Here is a tiny trained network, its code and every weight. The questions are about switching its units off for an input and a class, where a switched-off unit gives its printed mean instead of its output.

import numpy as np


def w(rows, s, z=0):
    codes = np.array(rows[::2]) - 128.0
    scale = np.full(codes.shape[1], s)
    scale[-1] = z or s
    return codes * scale


def norm(h):
    return h / np.sqrt((h * h).mean(-1, keepdims=True) + 1e-5)


def f(y):
    return np.maximum(y, 0)


def log_softmax(a):
    a = a - a.max(-1, keepdims=True)
    return a - np.log(np.exp(a).sum(-1, keepdims=True))


def net(x, mask):
    res = np.array(x, float).reshape(1, 8) / 4 @ E
    u = 0
    for l in range(2):
        y = f(norm(res) @ A[l][:, :-1].T + A[l][:, -1])
        res = res + np.where(mask[u : u + 10], y, B[l][:, -1]) @ B[l][:, :-1]
        u += 10
    return log_softmax(norm(res)[-1] @ U[:, :-1].T + U[:, -1])


A, B = {}, {}
E = w([
[73,69,145,98,172,148,147,145],'x0',
[252,88,103,95,150,156,180,126],'x1',
[130,128,134,133,131,129,127,126],'x2',
[117,186,96,207,201,147,162,207],'x3',
[145,78,87,146,161,129,33,156],'x4',
[125,127,126,129,125,128,130,130],'x5',
[96,74,68,190,90,149,161,87],'x6',
[123,130,117,117,122,124,130,133],'x7',
],0.0048)
A[0] = w([
[102,171,191,67,153,161,94,163,89],'L0N0',
[18,17,166,38,253,190,182,142,45],'L0N1',
[124,89,60,217,46,146,156,100,53],'L0N2',
[79,159,117,150,126,70,122,149,171],'L0N3',
[187,76,95,95,129,143,150,156,2],'L0N4',
[198,117,148,111,73,67,80,39,186],'L0N5',
[141,143,136,81,129,154,250,114,57],'L0N6',
[141,79,162,129,115,102,133,96,40],'L0N7',
[89,91,78,191,94,166,186,114,83],'L0N8',
[147,176,65,185,227,179,177,148,114],'L0N9',
],0.0055,0.0027)
B[0] = w([
[117,79,122,105,207,86,174,101,184],'L0N0',
[205,254,47,200,52,120,78,58,252],'L0N1',
[95,154,101,98,230,117,112,41,202],'L0N2',
[177,113,139,158,70,155,186,164,202],'L0N3',
[217,84,150,117,128,142,215,166,166],'L0N4',
[101,158,114,126,146,216,143,188,250],'L0N5',
[141,109,177,169,91,85,194,114,195],'L0N6',
[112,129,165,111,113,160,135,144,149],'L0N7',
[89,136,120,21,251,116,131,105,202],'L0N8',
[112,145,182,90,92,216,110,209,247],'L0N9',
],0.0055,0.0041)
A[1] = w([
[156,68,106,140,156,125,2,188,113],'L1N0',
[155,207,108,91,97,146,88,95,104],'L1N1',
[140,61,142,88,67,122,116,25,106],'L1N2',
[65,197,159,123,117,90,64,130,77],'L1N3',
[122,63,180,27,44,163,59,76,65],'L1N4',
[127,27,58,161,147,118,60,153,135],'L1N5',
[24,127,136,162,93,68,106,141,115],'L1N6',
[69,143,209,186,114,106,187,68,114],'L1N7',
[190,200,192,69,180,30,97,177,95],'L1N8',
[228,210,98,136,133,155,143,84,252],'L1N9',
],0.007,0.0025)
B[1] = w([
[122,169,174,115,84,54,191,117,184],'L1N0',
[77,137,77,198,120,98,114,137,181],'L1N1',
[108,163,150,165,184,132,105,184,180],'L1N2',
[195,84,90,166,119,154,134,113,179],'L1N3',
[109,182,127,176,165,182,159,198,186],'L1N4',
[111,170,178,75,116,77,145,109,166],'L1N5',
[242,2,120,91,110,178,144,135,173],'L1N6',
[159,142,150,76,116,76,89,136,182],'L1N7',
[64,86,77,104,179,159,134,56,185],'L1N8',
[108,84,121,162,90,104,58,113,255],'L1N9',
],0.008,0.0073)
U = w([
[88,183,153,173,155,201,124,227,107],'0',
[216,8,134,127,97,154,132,136,103],'1',
[58,103,93,96,221,113,119,64,75],'2',
[110,146,83,198,72,100,81,112,89],'3',
[124,169,205,87,78,37,149,132,250],'4',
],0.014,0.0019)

Each question gives the input, the list of numbers given to net, and the class t.
The units are the neurons (one row each of A and B). Each row of codes is followed by its name. A weight is (code - 128) times the scale printed after its matrix; where a second scale follows, it is the last column's (A, B and U).
mask holds one flag per neuron, layer by layer. A switched-off neuron (its flag False) gives its mean, the last column of its row in B, instead of its output. The means were averaged over made-up inputs and are rounded, as every weight is.
A unit's drop is (log p(t) with every unit on - log p(t) with that unit switched off) / (log p(t) with every unit on - log p(t) with every unit switched off).
The circuit of an input: a set's keep is (log p(t) with only the set's units on - log p(t) with every unit switched off) / (log p(t) with every unit on - log p(t) with every unit switched off). Starting from the 12 units with the biggest drops (on a tie, the unit counted first), units are removed one at a time, each time the one whose removal leaves the highest keep (on an exact tie, the one counted first), for as long as the keep stays at least 0.8.
units of the circuit, in order: the units of the circuit, biggest drop first
most important unit: the unit with the biggest drop
top k neurons: the k neurons with the biggest drops, biggest first
k most important neurons of layer l: the k neurons of layer l with the biggest drops, biggest first
input [5,0,7,-2,7,1,2,2], class 4: top 2 neurons -> L1N5; L1N0
input [-6,1,8,5,1,-5,-7,-5], class 2: most important unit -> L1N8
input [1,3,-3,-5,8,-8,6,-1], class 4: units of the circuit, in order -> L1N5; L1N0
input [2,7,-3,-7,3,-2,-4,-3], class 0: 2 most important neurons of layer 1 -> L1N4; L1N6
input [-5,-6,-3,3,-7,-3,8,4], class 2: top 2 neurons -> L0N2; L0N8
input [-3,2,7,4,8,-8,-2,4], class 4: top 2 neurons -> L1N0; L0N1
input [2,0,4,3,4,7,0,7], class 4: 2 most important neurons of layer 0 -> L0N5; L0N2
input [1,-7,-8,5,-1,-2,7,-2], class 1: top 2 neurons -> L1N6; L0N5
input [0,-4,4,2,7,2,2,-6], class 4: units of the circuit, in order -> L1N0; L1N5
input [2,4,2,-4,-3,1,3,1], class 0: 3 most important neurons of layer 1 -> L1N2; L1N6; L1N3
input [-4,2,-8,2,-8,-8,7,-8], class 4: top 3 neurons -> L0N6; L1N7; L1N8
input [-4,2,-5,4,-7,-2,7,3], class 2: top 3 neurons -> L0N2; L0N8; L1N0
input [-6,-4,-8,3,-5,-7,-2,-6], class 3: 2 most important neurons of layer 0 -> L0N6; L0N3
input [2,4,-2,6,-4,7,-7,5], class 2: units of the circuit, in order -> L1N8
input [-8,7,-7,-2,0,6,4,7], class 3: 3 most important neurons of layer 1 -> L1N6; L1N9; L1N3
input [2,5,-8,5,-6,-2,-5,3], class 4: 3 most important neurons of layer 1 -> L1N6; L1N4; L1N3
input [-6,-7,2,-6,-4,-5,5,-4], class 1: top 3 neurons -> L1N6; L0N1; L1N3
input [3,1,1,-4,2,0,3,-1], class 0: top 3 neurons -> L1N2; L1N4; L0N7
input [6,-2,-4,-2,5,-5,5,0], class 3: top 2 neurons -> L0N1; L1N8
input [-2,7,-6,-4,-8,1,4,8], class 4: units of the circuit, in order -> L1N6
input [-7,0,2,-3,-6,-3,-6,2], class 3: top 3 neurons -> L0N8; L1N9; L1N1
input [5,-2,5,5,-6,4,0,-6], class 4: top 4 neurons -> L1N7; L0N6; L0N5; L1N4
input [-1,7,-8,4,-8,-4,-8,-8], class 2: 2 most important neurons of layer 1 -> L1N8; L1N6
input [-3,-1,-3,-5,5,2,-5,-4], class 0: top 2 neurons -> L1N4; L0N1
input [7,2,0,-4,1,0,8,2], class 2: 4 most important neurons of layer 0 -> L0N8; L0N2; L0N9; L0N3
input [7,-5,-8,-7,-6,7,-6,7], class 0: top 2 neurons -> L1N4; L1N2
